[[127 110 134]
 [124  99 121]
 [148 134 122]
 [122 120 138]]
->
[[ 99 121]
 [134 122]]

[[141 142 136]
 [126 113 126]
 [132 148 137]
 [145 131 139]
 [142 107 121]]
->
[[113 126]
 [148 137]]

[[113 107 141]
 [129 138 125]
 [131 155 121]]
->
[[138 125]
 [155 121]]

[[138 154 143]
 [123 118 110]
 [124 125 109]
 [118 144 129]
 [117 154 123]]
->
[[118 110]
 [125 109]]

[[147 152 125 145 118]
 [145 152 125 143 118]
 [147 153 121 147 120]
 [142 153 124 143 115]]
->
[[152 125]
 [153 121]]

[[158 153 127 143]
 [152 140 109 109]
 [142 134 147 157]]
->
[[140 109]
 [134 147]]
---
[[131 128 129 129 137 125 127 145 136 128 141 125 130 138 130]
 [136 121 140 133 129 130 140 130 131 130 129 132 127 130 130]
 [149 121 141 133 127 133 131 129 131 129 129 136 123 130 130]]
->
[[149 121 141 133 127 133 131 129 131 129 129 136 123 130 130]
 [136 121 140 133 129 130 140 130 131 130 129 132 127 130 130]
 [131 128 129 129 137 125 127 145 136 128 141 125 130 138 130]]

[[116 144 144 138 126 126 122 141 141 122]
 [126 133 127 131 130 120 125 142 150 116]
 [131 133 124 143 128 128 141 138 145 154]
 [118 118 132 120 124 131 124 118 122 118]]
->
[[116 144 144 138 126 126 122 141 141 122]
 [118 118 132 120 124 131 124 118 122 118]
 [126 133 127 131 130 120 125 142 150 116]
 [131 133 124 143 128 128 141 138 145 154]]

[[126 124 112 122 136 127 122 110 124]
 [122 141 130 139 133 126 135 113 135]
 [127 122 129 135 131 133 119 145 135]
 [130 132 105 123 135 124 122 125 136]
 [129 114 117 115 124 126 123 136 131]
 [131 128 142 133 130 128 128 120 122]]
->
[[131 128 142 133 130 128 128 120 122]
 [122 141 130 139 133 126 135 113 135]
 [127 122 129 135 131 133 119 145 135]
 [129 114 117 115 124 126 123 136 131]
 [126 124 112 122 136 127 122 110 124]
 [130 132 105 123 135 124 122 125 136]]

[[134 127 129 127 128 127 127 117 126 126 139 121]
 [124 133 141 135 128 129 126 115 129 131 126 149]
 [133 121 128 135 127 108 127 132 132 136 125 145]
 [125 129 131 129 129 130 127 140 126 124 147 110]
 [128 135 122 124 126 131 128 129 124 131 116 146]
 [133 125 124 124 126 130 130 139 119 134 139  99]]
->
[[124 133 141 135 128 129 126 115 129 131 126 149]
 [125 129 131 129 129 130 127 140 126 124 147 110]
 [134 127 129 127 128 127 127 117 126 126 139 121]
 [133 121 128 135 127 108 127 132 132 136 125 145]
 [133 125 124 124 126 130 130 139 119 134 139  99]
 [128 135 122 124 126 131 128 129 124 131 116 146]]

[[137 139 124 122 123 120 112 120 118 119]
 [128 130 126 118 119 129 116 144 127 104]
 [124 126 129 134 126 118 123 125 128 133]
 [130 126 125 130 125 128 131 118 128 121]]
->
[[124 126 129 134 126 118 123 125 128 133]
 [128 130 126 118 119 129 116 144 127 104]
 [130 126 125 130 125 128 131 118 128 121]
 [137 139 124 122 123 120 112 120 118 119]]

[[125 126 123 139 130 117 116 143]
 [143 150 127 112 124 142 125 111]]
->
[[143 150 127 112 124 142 125 111]
 [125 126 123 139 130 117 116 143]]

[[112 135 105 121 140 135 138 122 113]
 [102 130 113 123 135 127 126 120 108]
 [126 138 130 126 141 126 145 120 134]
 [108 129 115 136 128 116 132 123 112]]
->
[[126 138 130 126 141 126 145 120 134]
 [108 129 115 136 128 116 132 123 112]
 [102 130 113 123 135 127 126 120 108]
 [112 135 105 121 140 135 138 122 113]]

[[118  99 110]
 [134 123 138]
 [131 135 131]
 [127 114 119]
 [128 115 117]
 [119 115 121]
 [124 123 136]
 [122 112 114]
 [126 130 127]
 [128 124 130]
 [111 127 137]]
->
[[134 123 138]
 [111 127 137]
 [124 123 136]
 [131 135 131]
 [128 124 130]
 [126 130 127]
 [119 115 121]
 [127 114 119]
 [128 115 117]
 [122 112 114]
 [118  99 110]]
